Below are the code and all the weights of a small trained network. Each question names an input and a class and asks about switching units off, where a switched-off unit gives its printed mean instead of its output.

import numpy as np


def w(rows, s, z=0):
    codes = np.array(rows[::2]) - 128.0
    scale = np.full(codes.shape[1], s)
    scale[-1] = z or s
    return codes * scale


def f(y):
    return y / 2 * (1 + np.tanh(0.7978845608 * (y + 0.044715 * y**3)))


def log_softmax(a):
    a = a - a.max(-1, keepdims=True)
    return a - np.log(np.exp(a).sum(-1, keepdims=True))


def net(x, mask):
    res = np.array(x, float).reshape(1, 6) / 4 @ E
    y = f(res @ A[0][:, :-1].T + A[0][:, -1])
    res = res + np.where(mask, y, B[0][:, -1]) @ B[0][:, :-1]
    return log_softmax(res[-1] @ U[:, :-1].T + U[:, -1])


A, B = {}, {}
E = w([
[152,48,254],'x0',
[136,126,128],'x1',
[202,93,113],'x2',
[94,17,59],'x3',
[91,146,139],'x4',
[151,115,124],'x5',
],0.0084)
A[0] = w([
[198,177,164,164],'n0',
[56,126,149,200],'n1',
[104,43,153,211],'n2',
[143,168,52,48],'n3',
[78,251,59,182],'n4',
[187,205,156,99],'n5',
[103,53,85,98],'n6',
[34,98,122,182],'n7',
[104,42,76,60],'n8',
[179,21,128,94],'n9',
[201,209,145,58],'n10',
[143,89,177,18],'n11',
[142,168,66,53],'n12',
[117,85,185,3],'n13',
[114,151,50,65],'n14',
],0.012,0.0046)
B[0] = w([
[109,179,113,196],'n0',
[174,94,104,176],'n1',
[172,132,101,230],'n2',
[143,43,221,171],'n3',
[161,111,140,254],'n4',
[12,179,105,191],'n5',
[64,220,72,203],'n6',
[128,153,111,193],'n7',
[51,95,49,208],'n8',
[104,105,104,219],'n9',
[54,112,131,183],'n10',
[109,87,177,152],'n11',
[146,57,202,160],'n12',
[132,2,220,154],'n13',
[134,45,208,175],'n14',
],0.0093,0.0084)
U = w([
[10,136,83,72],'0',
[157,31,191,48],'1',
[153,123,100,254],'2',
],0.011,0.0078)

Each question gives the input, the list of numbers given to net, and the class t.
The units are the neurons (one row each of A and B). Each row of codes is followed by its name. A weight is (code - 128) times the scale printed after its matrix; where a second scale follows, it is the last column's (A, B and U).
mask holds one flag per neuron, in row order. A switched-off neuron (its flag False) gives its mean, the last column of its row in B, instead of its output. The means were averaged over made-up inputs and are rounded, as every weight is.
A unit's drop is (log p(t) with every unit on - log p(t) with that unit switched off) / (log p(t) with every unit on - log p(t) with every unit switched off).
The circuit of an input: a set's keep is (log p(t) with only the set's units on - log p(t) with every unit switched off) / (log p(t) with every unit on - log p(t) with every unit switched off). Starting from the 12 units with the biggest drops (on a tie, the unit counted first), units are removed one at a time, each time the one whose removal leaves the highest keep (on an exact tie, the one counted first), for as long as the keep stays at least 0.8.
circuit, biggest first: the units of the circuit, biggest drop first
top k neurons: the k neurons with the biggest drops, biggest first
drop when u is switched off: that unit's drop, to one decimal
input [-8,-5,7,6,-5,3], class 1: top 2 neurons	[n3, n14]
input [-2,4,7,-5,-4,4], class 0: circuit, biggest first	[n5, n10]
input [2,0,7,3,-4,0], class 0: circuit, biggest first	[n9, n4]
input [-1,3,2,8,-8,0], class 0: circuit, biggest first	[n8]
input [-7,6,8,4,-7,1], class 1: circuit, biggest first	[n3, n14]
input [7,-2,1,-7,3,7], class 0: top 2 neurons	[n5, n0]
input [3,4,1,6,-2,3], class 0: top 2 neurons	[n8, n6]
input [2,4,3,-4,-2,-2], class 0: circuit, biggest first	[n5, n4]
input [1,2,8,5,5,5], class 0: circuit, biggest first	[n8, n6]
input [-5,6,-5,2,5,-2], class 2: top 2 neurons	[n13, n7]
input [3,-6,-8,4,-8,-8], class 2: top 2 neurons	[n5, n1]
input [-7,7,-1,-6,-7,-7], class 1: top 3 neurons	[n3, n4, n12]
input [-7,5,5,-5,-4,-4], class 1: top 2 neurons	[n3, n12]
input [-6,7,-8,-5,-5,-7], class 2: circuit, biggest first	[n4]
input [5,4,-3,-6,5,4], class 0: drop when n0 is switched off	0.2
input [-4,5,-8,0,7,7], class 2: drop when n7 is switched off	0.1
input [-1,7,1,2,2,-8], class 2: drop when n5 is switched off	0.3
input [-7,1,1,0,-1,-7], class 1: drop when n7 is switched off	0.0
